In the rows, zero is written as 128.
Each row of numbers stands for one node and depends on some of the facts below. Use the named rows to name the rest.

Named rows:
kloplafak: [149  82 125 126 131 159  97 117 119 121 144 112 149 177 128 127 163  89
 122 178 113 119 159 126  94 126 122 118 100 146 122 116 105 129 114 132
 165 137 165 161 112 110 127 120 112  97]
grivok: [155  97 121  94 137 155  96 132  99 117 147  91 139 180 116 131 166  93
 127 213 109 138 162 115 104  99 108  87  76 131 130 127 120 134  94 118
 173 132 161 120 129 103  95 120  89 103]
ploma: [146  78 130  83 162 151 101 130 111 119 156  92 165 191 122 100 158 113
 138 157 101 139 152 134 112 127 117 101  97 137 132 117 104 140 110 112
 144 124 144 139 131 110 101 117  98 113]
fluta: [178  73 100 132 117 157  95 124  98  94 152 131 140 171 117 127 137  84
 136 217 126 142 160 119 112 137 131 110  74 160  99 146 146 155 115 153
 142 139 142 161 123 103 158 125 118 105]
skulol: [160  95 124  73 148 164  90 140  87 105 144  79 145 182 134 104 162  86
 136 186 110 110 155 147 121 100 111  96  95 124 126 131 116 153 108 131
 150 116 151 132 106 111 105 139  82 118]
dratrulem: [157  82 117 126 136 159  93 121 119 119 144 107 143 184 131 124 158  83
 129 178 107 126 157 125  94 124 123 117  99 146 120 118 104 131 112 135
 160 140 163 158 124 112 116 122 120  95]
pligril: [162  93 131 128 144 181  83 115 159 107 145 124 133 203 134  94 180 107
 106 211  93 117 153 133  81 134 151 118  79 136 121  95  89 115 103 147
 196 128 175 157 143  96  96 128 124 105]
goplomer: [156  90 108 111 150 169  80 120  88 107 124 106 103 187 143 118 149  85
 153 217 130 121 158 130  92 107 127 108 103 159 100 120 131 137 116 167
 146 136 154 145 127 121 116 146 111 128]
dregir: [142  66 132 133 154 143  94 112 121 122 111 121 125 196 138 110 155  94
 137 179 116 140 152 114  71 125 145 122 111 174  95  99 127 123 115 146
 144 147 171 164 144 120 109 111 129 114]
stemigru: [154  99 124 130 154 205  80 101 106 142 158 129 191 163 111 107 167 123
  84 170 102 132 163 109  74 151  84 122  97 175 128 127  91 114 107 108
 150 136 155 173 154 104 114 143 134 100]
siger: [166  98 115 121 138 196  83 116 110 147 149 119 104 163 142 139 174  93
 117 193 125 129 175 123  94 116  91  84  94 141  97 141 126 129 115 120
 157 136 158 134 107 108 118 109 107  93]
klotretros: [159  79 135  91 132 155 101 130 120 134 152 103 135 170 151 126 168  78
 125 152 129 119 164 154 118 113 107 107  96 136 119 139 112 145 116 128
 126 126 151 149  79 111 128 102  91  89]
magesim: [145  86 137  91 136 147 109 113 124 126 151 108 156 184 125 118 172  89
  97 183 113 148 154 123 105 113 110  94  87 149 120 122 120 133 102 117
 143 134 164 141 119 100 100 119  94  90]
broskis: [166  68  99 143 128 157  97 125 127 113 163 129 154 167 111 117 151 109
 130 174  98 145 155 131  99 151 131 115  82 147 118 122 120 138 109 131
 165 136 144 158 125  98 150 103 127  97]
britrir: [111  71  95 135 123 134 110  86 144 134 139 123 162 180  99  93 171  96
 109 188  85 131 132 119  86  93  80 110 102 151 105  68 104 140  89 124
 193 160 186 179 121 105 129 152 114 105]
drunis: [176  77 144 134 128 167  77  51 123 136 135 160 181 191 167 138 158  87
  35 198  85 123 181 129  94 170 132 133  88 132 112 128  88 108  73 110
 197 139 146 151 144 145 109 173  96 128]
sagum: [182  81 153  83 138 149  85  76  79 132 137 118 198 189 175 150 150  76
  52 180 102 123 181 146 119 152 120 114  86 115 119 171 101 139  65  91
 161 128 137 141 118 141  97 179  74 136]
kagra: [165  47 152  91 161 116  97  76 105 133 137 121 188 211 159 120 145 113
  87 153  68 148 171 137 114 154 137  99  99 102 109 133 106 128  66  71
 173 136 131 119 142 139 103 147  80 140]
skistin: [160  54 130 142 136 133  91  79 113 131 125 149 167 189 167 153 145  84
  83 178  89 118 174 136 100 151 136 123  98 121 106 138 106 126  73 105
 201 143 146 149 118 141 126 157  91 126]
mevibrek: [161  62 126 147 111 129 106  76  80 128 120 133 190 189 136 187 141  81
  84 211  87 148 184 102  98 142 137 119  75 108 120 151 124 124  51  86
 207 146 148 128 142 137 112 156  77 121]

There are 3 kinds of fact about the nodes: Π, ψ, χ.
Π: belongs to class; ψ: uses; χ: is of sort
bagrim (Π 704) (ψ drizol) (χ a)
baklilas (Π 58) (ψ ropa) (χ a)
beker (Π 704) (ψ stemigru, tostosam) (χ a)
boflu (Π 520) (ψ trulam) (χ a)
boskar (Π 520) (ψ grusi) (χ a)
boskas (Π 704) (ψ grusi, fufle, ploflem) (χ a)
bradol (Π 58) (χ b)
bremo (Π 704) (ψ kagra) (χ a)
britrir (Π 704) (χ a)
brive (Π 704) (ψ brofi, zipliflar) (χ a)
brofi (Π 58) (ψ zipliflar, katras) (χ a)
broskis (Π 704) (χ a)
danum (Π 704) (ψ tanul, trikli) (χ a)
dedi (Π 58) (ψ boskas) (χ a)
dezel (Π 704) (ψ dufim, skaplitu, boskar) (χ b)
dratrulem (Π 704) (χ a)
dregir (Π 395) (χ a)
drizol (Π 704) (ψ stemigru, skaplitu) (χ a)
drunis (Π 520) (χ b)
druskaven (Π 704) (ψ golo) (χ a)
dubek (Π 704) (ψ stigrik) (χ b)
dufim (Π 58) (χ a)
febru (Π 704) (ψ drunis, drizol, vogir) (χ a)
fegrus (Π 58) (ψ bagrim) (χ b)
flale (Π 704) (ψ lapi) (χ a)
flanilil (Π 520) (ψ tegra, tostosam, boskar, golo) (χ b)
fleflo (Π 520) (ψ katras) (χ b)
fluta (Π 520) (ψ nabeflom, tegra, zosom) (χ a)
fodul (Π 704) (ψ ropa) (χ a)
fufle (Π 704) (χ a)
gamir (Π 704) (ψ fluta, brofi) (χ a)
giko (Π 704) (χ a)
golo (Π 58) (ψ tustes) (χ a)
gona (Π 704) (ψ grusi, katras, fleflo, groflos) (χ a)
goplomer (Π 704) (ψ ploflem) (χ a)
grakli (Π 704) (ψ bagrim, mevibrek, sotik) (χ a)
gribris (Π 704) (χ a)
grivok (Π 704) (ψ gruvem, monel) (χ a)
groflos (Π 520) (ψ gruvem, danum) (χ a)
grotram (Π 704) (χ b)
grugik (Π 395) (χ b)
grupu (Π 58) (ψ rudar) (χ a)
grusi (Π 704) (ψ gruvem) (χ b)
gruvem (Π 704) (χ a)
kagra (Π 395) (ψ boskar) (χ b)
katras (Π 58) (ψ zipliflar, gruvem) (χ a)
keves (Π 704) (ψ zuplumu) (χ a)
kitas (Π 520) (ψ skufes) (χ a)
klela (Π 58) (χ a)
kligri (Π 395) (ψ boskas) (χ a)
kloplafak (Π 520) (χ a)
klotretros (Π 704) (ψ pletaka, dezel, maflol) (χ a)
lapi (Π 520) (ψ sotik) (χ a)
lasak (Π 704) (χ a)
ligen (Π 704) (ψ grakli, zuski, lapi, zosom) (χ b)
lozos (Π 704) (ψ grotram, rudar) (χ a)
maflol (Π 704) (ψ magesim, skufes, grupu) (χ b)
magesim (Π 58) (ψ tragu) (χ a)
mesti (Π 520) (ψ tegra, broskis) (χ a)
mevibrek (Π 704) (ψ trulam) (χ b)
miroplum (Π 395) (ψ grugik, pligril, kligri) (χ a)
monel (Π 520) (ψ fufle) (χ a)
motun (Π 520) (χ a)
mudrodrer (Π 520) (ψ brofi, zipliflar) (χ a)
nabeflom (Π 704) (χ a)
pleflen (Π 704) (ψ grupu) (χ a)
pleflir (Π 704) (ψ tostosam, ploflem) (χ a)
pletaka (Π 704) (ψ zakubo) (χ a)
pligril (Π 704) (χ a)
plofi (Π 520) (ψ vebrustel, tostosam) (χ b)
ploflem (Π 704) (ψ klela) (χ a)
ploma (Π 704) (ψ kagra) (χ a)
robre (Π 520) (ψ boskas) (χ a)
ropa (Π 704) (ψ tegra) (χ a)
rudar (Π 520) (ψ britrir) (χ a)
sagum (Π 704) (ψ grusi, drizol) (χ b)
sedakik (Π 704) (ψ brofi, fufle, ploflem) (χ a)
seplol (Π 704) (ψ tostosam) (χ a)
seska (Π 395) (ψ vaskel, grupu) (χ b)
siger (Π 704) (ψ stigrik, brive) (χ a)
simi (Π 520) (ψ seplol, brive) (χ a)
skaplitu (Π 395) (ψ zipliflar, katras) (χ a)
skere (Π 704) (ψ zosom, skaplitu, motun) (χ a)
sketik (Π 704) (χ a)
skistin (Π 395) (χ b)
skufes (Π 58) (ψ trotraflor) (χ a)
skulol (Π 395) (ψ boskas, groflos, ploma) (χ a)
sotik (Π 704) (ψ gribris, sedakik) (χ a)
stemigru (Π 704) (χ a)
stiden (Π 520) (χ a)
stigrik (Π 704) (ψ tostosam, fleflo) (χ a)
stunim (Π 520) (ψ grusi) (χ a)
stuzitir (Π 520) (ψ dedi, britrir) (χ b)
sufo (Π 520) (ψ skaplitu, tesi, brive) (χ b)
tanul (Π 58) (ψ boflu) (χ a)
tegra (Π 704) (ψ trotraflor) (χ a)
tesi (Π 704) (ψ dufim, tegra, grotram) (χ a)
tikli (Π 704) (ψ gribris) (χ a)
tipil (Π 520) (ψ tostosam, rudar) (χ a)
tiskol (Π 704) (ψ gamir) (χ b)
tostosam (Π 520) (ψ boflu) (χ b)
tragu (Π 704) (ψ grusi, katras) (χ a)
trevam (Π 520) (ψ fluta, lasak, mevibrek) (χ a)
trifa (Π 58) (ψ trulam) (χ a)
trikli (Π 704) (ψ britrir) (χ a)
trotraflor (Π 704) (ψ skaplitu) (χ a)
truka (Π 704) (ψ stiden, klela, dregir) (χ a)
trulam (Π 704) (ψ gribris, gruvem, grivok) (χ a)
tustes (Π 704) (ψ fleflo, klela) (χ a)
vaskel (Π 520) (ψ giko, siger, monel, simi, ploflem) (χ a)
vebrustel (Π 704) (χ a)
vidrel (Π 704) (ψ sedakik) (χ a)
vogir (Π 395) (ψ brofi, grugik, sedakik) (χ b)
vutrem (Π 395) (ψ sketik, ligen) (χ a)
zakubo (Π 704) (ψ fleflo) (χ a)
zetre (Π 704) (ψ katras, grupu) (χ a)
zipekik (Π 520) (ψ gribris) (χ b)
zipliflar (Π 704) (χ b)
ziton (Π 704) (ψ kligri, ropa) (χ b)
zolos (Π 58) (ψ rudar) (χ a)
zosom (Π 704) (ψ ploflem) (χ b)
zuplumu (Π 520) (ψ robre, zuski) (χ a)
zuski (Π 704) (ψ skaplitu) (χ a)

Which node is each row?
No name comes twice in this set of rows, the named rows included.
[153  54 145  94 151 127 101  62 115 134 132 135 199 209 135 131 157 118
  56 191  73 165 168 111 104 144 134  86  86 119 106 136 122 124  59  59
 188 143 136 109 159 135  75 157  83 138] => grusi
[155  90  97 132 143 184  80 108 115 129 144 120  97 168 127 120 166 115
 142 208 105 132 162 112  82 103  97  92  98 150  96 108 114 119 112 125
 173 161 153 126 137 113 126 135 123 106] => giko
[156  86 127 122 156 151  86 135  96 118 110  99 107 197 164 130 155  66
 159 195 142 112 159 132  89 109 143 125 117 156 103 121 131 138 124 172
 127 129 159 169 110 127 109 121 104 123] => truka
[160  67 123 131 124 139  86  60 102 149 121 139 127 180 177 166 150  62
  92 194 102 103 177 148 111 115  98 110 108 106  83 137 118 142  72 118
 205 143 139 137  86 151 142 174  71 134] => seska
[157 115 109 123 149 214  75 130  73 146 147 105 174 168 137 143 162  87
 127 178 115 106 167 127  94 128  79 125 100 141 130 153 100 141 113 120
 147 120 160 174 114 110 125 145 110 104] => beker
[175  91 116  94 128 165  91 111  82 106 149 110 122 164 144 133 146  70
 123 190 144 118 165 138 116 121 104 110  91 169 117 149 128 142 122 150
 125 142 140 146 105 126 138 142 104 108] => skere
[145 100  92 149 149 210  77 125  91 154 142 117 142 161 123 146 163 113
 140 193 104 123 171 113  84 119  80  98 105 131 104 135 114 129 104 106
 166 135 159 146 116 100 121 120 113  98] => seplol
[150  74 137  83 164 150  99 127 113 120 160  94 165 187 117  93 164 122
 124 161  89 158 150 122 104 122 119  88  98 137 130 120 114 134 100  95
 144 134 139 121 143 104 100 116 104 106] => boskar
[173  70 141 116 109 136  93  63  75 107 126 128 151 175 170 187 126  62
  92 190 114 116 189 139 110 143 126 118  95 134 124 162 114 107  80 121
 190 153 122 130 124 168 138 173  77 129] => ligen
[147  72 128 111 126 119  95  60 103 135 115 126 160 196 163 140 148  59
  85 209  90 103 162 153 126 108 102 111  93 104  99 121 112 152  62 123
 195 136 153 147  91 143 133 194  69 145] => stuzitir
[185  86 146 112 125 163  88  64  84 134 137 143 196 187 171 155 143  72
  39 170 100 117 188 136 104 160 116 138  99 132 125 163  91 120  81  99
 168 132 140 157 121 151 119 179  85 131] => fegrus
[176 105 139  88 115 177  95 108 125 124 163 117 115 167 152 134 175  74
  96 205 141 131 176 135 108 125 102  94  71 145 111 152 126 135 118 133
 144 130 163 139  96 110 116 119  97  83] => mudrodrer

The same nodes again, as new rows of numbers:
Some rows with their names:
grivok: [187 162 102 110 112 109  91 142 129  68 113 121 105 152 103]
sagum: [176 134 109 126 151  64 105 162 142  72 135 179 109 140 102]
kagra: [160 124 119 138 136  92  85 151 168  83  98 153  77 151  95]
trevam: [226 160 115 116 125 118 128 171 119  65 112 143 136 132  89]
gruvem: [152 159 112  97  94 103  61 134 142 108  85 131 110 172  91]
lapi: [193 161  92 128  92 123  96 142 128 107 108 154 139 144 119]
drizol: [192 153 113  89 135  65  96 135 121 127 116 157 146 164  92]
siger: [179 150 122  75 104  96 103 139 107  87 138 151 117 154 119]
truka: [214 172 129 120 146 135 127 157 134  62 122 140 152 147 144]
fufle: [160 177 105 118 103 110  93 126 131  97  76 134 115 172 120]
beker: [206 147 110 100 143  87 107 121 115  88 145 161 154 135  91]
zetre: [177 173 114 100 129 111 119 163 125  85 152 136 101 167  95]
dedi: [177 178 105 125 125 119 106 137 133  70  99 123 111 166 112]
fegrus: [180 138 116 126 148  55 117 160 150  99 132 196 127 141 103]
vebrustel: [176 153 126  95 104 117  97  96 137  94 107 163 135 136  92]
vutrem: [215 157 101 132 130 114 121 162 119 106 136 155 152 143 116]
ropa: [195 158 132  84  98  93 132 155 116 124  87 147 108 155  95]
skufes: [186 152 123  85 101  90 111 160 112 123 108 139 108 163  99]
boskar: [177 137 116 107 125 109  69 138 138  99  99 118 101 159  90]
baklilas: [218 154 130  94 110  95 142 163 109 103 112 143 102 143  94]

Which node is each row?
No name comes twice in this set of rows, the named rows included.
[159 138 125 101 114  84 108 144 144  62 141 191 102 127 113] => dubek
[204 155  94 121 120 101 100 143 121  97 130 153 150 139 101] => grakli
[208 166  98 133 140  97 144 115 108  70 123 124  94 146 130] => miroplum
[183 168 131  92 119 105 104 152 128 110  93 141 143 168 121] => motun
[145 156 109 145 116  74 129 113 145 103  79 177  82 159 139] => grugik
[194 165 124 108 107 115 113 150 132  98  83 147 140 145  88] => lasak
[182 134 134 103 108 119 104 144 134 155 101 133  85 165 111] => dufim
[168 152 104 139 126  72 135 144 129  69 113 176  88 148 141] => vogir
[202 160 122 106 126 120 109 132 124  53 132 149 140 134 119] => pleflir
[134 142 123 114  97  90  79 109 164  89  99 201 119 131 100] => tostosam

